X =
[[134 153 100 104 128 125]
 [121 122 127 147 117 107]
 [121 112 133 152 112 124]
 [129 127 133 150 120 115]
 [124 128 126 133 122 116]
 [135 155 111 121 127 105]
 [142 144 137 138 131 119]
 [133 156 103 106 131 114]
 [120 122 112 107 125 145]
 [118 113 136 138 122 124]
 [120 124 122 112 128 138]
 [131 124 138 153 120 119]
 [134 140 120 138 121 113]]
X[0,0]: 134
X[0,3]: 104
X[10,3]: 112
X[2,3]: 152
X[10,4]: 128
X[1,3]: 147
X[:, 0]: [134, 121, 121, 129, 124, 135, 142, 133, 120, 118, 120, 131, 134]
X[2]: [121, 112, 133, 152, 112, 124]
X[1,2]: 127
X[6,0]: 142
X[2,1]: 112
X[8]: [120, 122, 112, 107, 125, 145]
X[8,1]: 122
X[7,1]: 156
X[6,4]: 131
X[2,4]: 112
X[:, 2]: [100, 127, 133, 133, 126, 111, 137, 103, 112, 136, 122, 138, 120]
X[6]: [142, 144, 137, 138, 131, 119]
X[9,5]: 124
X[1,5]: 107
X[0]: [134, 153, 100, 104, 128, 125]
X[:, 4]: [128, 117, 112, 120, 122, 127, 131, 131, 125, 122, 128, 120, 121]
X[11]: [131, 124, 138, 153, 120, 119]
X[12,0]: 134
X[3,4]: 120
X[9,0]: 118
X[5,0]: 135
X[2,5]: 124
X[4]: [124, 128, 126, 133, 122, 116]

M =
120  147  118  119  116  151  102  126
147  110  104  154  129  122  135  144
128  108  127  147  143  142  117  119
102  134  110  120  147  151  146  105
151  148  138  111  135  138  119  124
108  153  107  130  119  123  134  150
102  115  128  137  151  133  152  142
106  150  133  145  108  125  152  133
153  103  138  147  126  120  148  122
145  133  124  122  106  115  152  153
136  109  115  102  108  133  124  131
138  112  106  153  146  121  129  110
102  121  103  150  154  141  137  144
Rows and columns are counted from 0.
(0, 0)	120
(6, 6)	152
(12, 0)	102
(8, 7)	122
(4, 4)	135
(8, 3)	147
(6, 4)	151
(2, 5)	142
(3, 0)	102
(10, 0)	136
(5, 3)	130
(2, 0)	128
(1, 5)	122
(0, 3)	119
(8, 5)	120
(3, 5)	151
(8, 2)	138
(3, 4)	147
(11, 5)	121
(11, 3)	153
(5, 6)	134
(11, 7)	110
(3, 1)	134
(9, 2)	124
(4, 3)	111
(10, 6)	124
(7, 6)	152
(4, 5)	138

A = [[132, 143, 123, 126, 122, 146, 125, 153, 135], [133, 133, 121, 105, 125, 152, 126, 146, 137], [133, 123, 133, 157, 132, 142, 136, 138, 132]]
Indices start at 0.
row 0 col 0 = 132
row 2 col 1 = 123
row 1 col 8 = 137
row 0 col 5 = 146
row 1 col 2 = 121
row 1 col 1 = 133
row 1 col 5 = 152
row 2 col 2 = 133
row 1 col 3 = 105
row 1 col 4 = 125

B =
[[125 131 124 124 134 130 131 135 127 127 128]
 [131 133 120 123 126 136 128 124 125 124 130]
 [124 123 135 136 140 119 125 133 133 131 131]
 [132 134 119 122 128 138 126 136 119 132 129]
 [133 129 127 142 135 129 127 123 135 123 127]
 [126 126 135 127 130 125 129 139 126 138 126]
 [124 130 136 121 120 125 130 132 126 135 130]
 [131 127 136 132 125 133 130 131 128 135 127]
 [122 112 130 106 125 120 124 140 120 141 124]
 [132 134 123 136 130 131 126 121 131 120 132]
 [122 134 133 125 128 125 132 129 133 124 131]
 [118 135 149 132 124 122 138 123 141 125 133]
 [123 126 140 130 132 125 133 129 133 132 126]
 [130 137 133 130 120 129 129 125 131 126 132]
 [132 133 121 127 128 132 126 135 123 129 129]]
B[0, 0] => 125
B[10, 2] => 133
B[:, 7] => [135, 124, 133, 136, 123, 139, 132, 131, 140, 121, 129, 123, 129, 125, 135]
B[:, 0] => [125, 131, 124, 132, 133, 126, 124, 131, 122, 132, 122, 118, 123, 130, 132]
B[3] => [132, 134, 119, 122, 128, 138, 126, 136, 119, 132, 129]
B[:, 4] => [134, 126, 140, 128, 135, 130, 120, 125, 125, 130, 128, 124, 132, 120, 128]
B[11, 9] => 125
B[9, 2] => 123
B[9, 0] => 132
B[4] => [133, 129, 127, 142, 135, 129, 127, 123, 135, 123, 127]
B[11, 4] => 124
B[4, 7] => 123
B[0] => [125, 131, 124, 124, 134, 130, 131, 135, 127, 127, 128]
B[9, 8] => 131
B[0, 9] => 127
B[:, 6] => [131, 128, 125, 126, 127, 129, 130, 130, 124, 126, 132, 138, 133, 129, 126]
B[2, 7] => 133
B[:, 9] => [127, 124, 131, 132, 123, 138, 135, 135, 141, 120, 124, 125, 132, 126, 129]
B[12, 2] => 140
B[5, 9] => 138
B[13, 9] => 126
B[14, 3] => 127
B[7, 4] => 125
B[10, 5] => 125
B[7, 10] => 127
B[9, 6] => 126
B[2, 0] => 124
B[:, 5] => [130, 136, 119, 138, 129, 125, 125, 133, 120, 131, 125, 122, 125, 129, 132]
B[1, 3] => 123

x =
array([[149, 127, 127, 109, 116, 140, 133, 144, 114, 126, 115, 129],
       [128, 111, 137, 116, 116, 139, 110, 137, 149, 134, 115, 147],
       [136, 129, 114, 139, 134, 139, 147, 113, 115, 118, 125, 137],
       [134, 125, 149, 131, 127, 113, 121, 141, 124, 154, 147, 132]])
x[-4, -12] -> 149
x[-3, 9] -> 134
x[2, 8] -> 115
x[3, 0] -> 134
x[2, -9] -> 139
x[-2, 10] -> 125
x[0, 6] -> 133
x[-3, 8] -> 149
x[-2, -11] -> 129
x[0, 2] -> 127
x[:, 6] -> [133, 110, 147, 121]
x[-3] -> [128, 111, 137, 116, 116, 139, 110, 137, 149, 134, 115, 147]
x[3, -5] -> 141
x[3, 10] -> 147
x[:, 10] -> [115, 115, 125, 147]
x[-4, 7] -> 144
x[2, 7] -> 113
x[-3, 6] -> 110
x[0] -> [149, 127, 127, 109, 116, 140, 133, 144, 114, 126, 115, 129]
x[-4, 8] -> 114
x[0, -2] -> 115
x[-1, 2] -> 149

grid =
[[129 124 132 111 127 116]
 [119 116 120 126 146 142]
 [116 108 128 122 109 116]
 [135 111 102 121 128 105]
 [131 138 108 117 109 119]]
grid[0][0]: 129
grid[:, 5]: [116, 142, 116, 105, 119]
grid[4][1]: 138
grid[1]: [119, 116, 120, 126, 146, 142]
grid[:, 1]: [124, 116, 108, 111, 138]
grid[3][5]: 105
grid[:, 4]: [127, 146, 109, 128, 109]
grid[4][3]: 117
grid[0][3]: 111
grid[1][4]: 146
grid[4][5]: 119
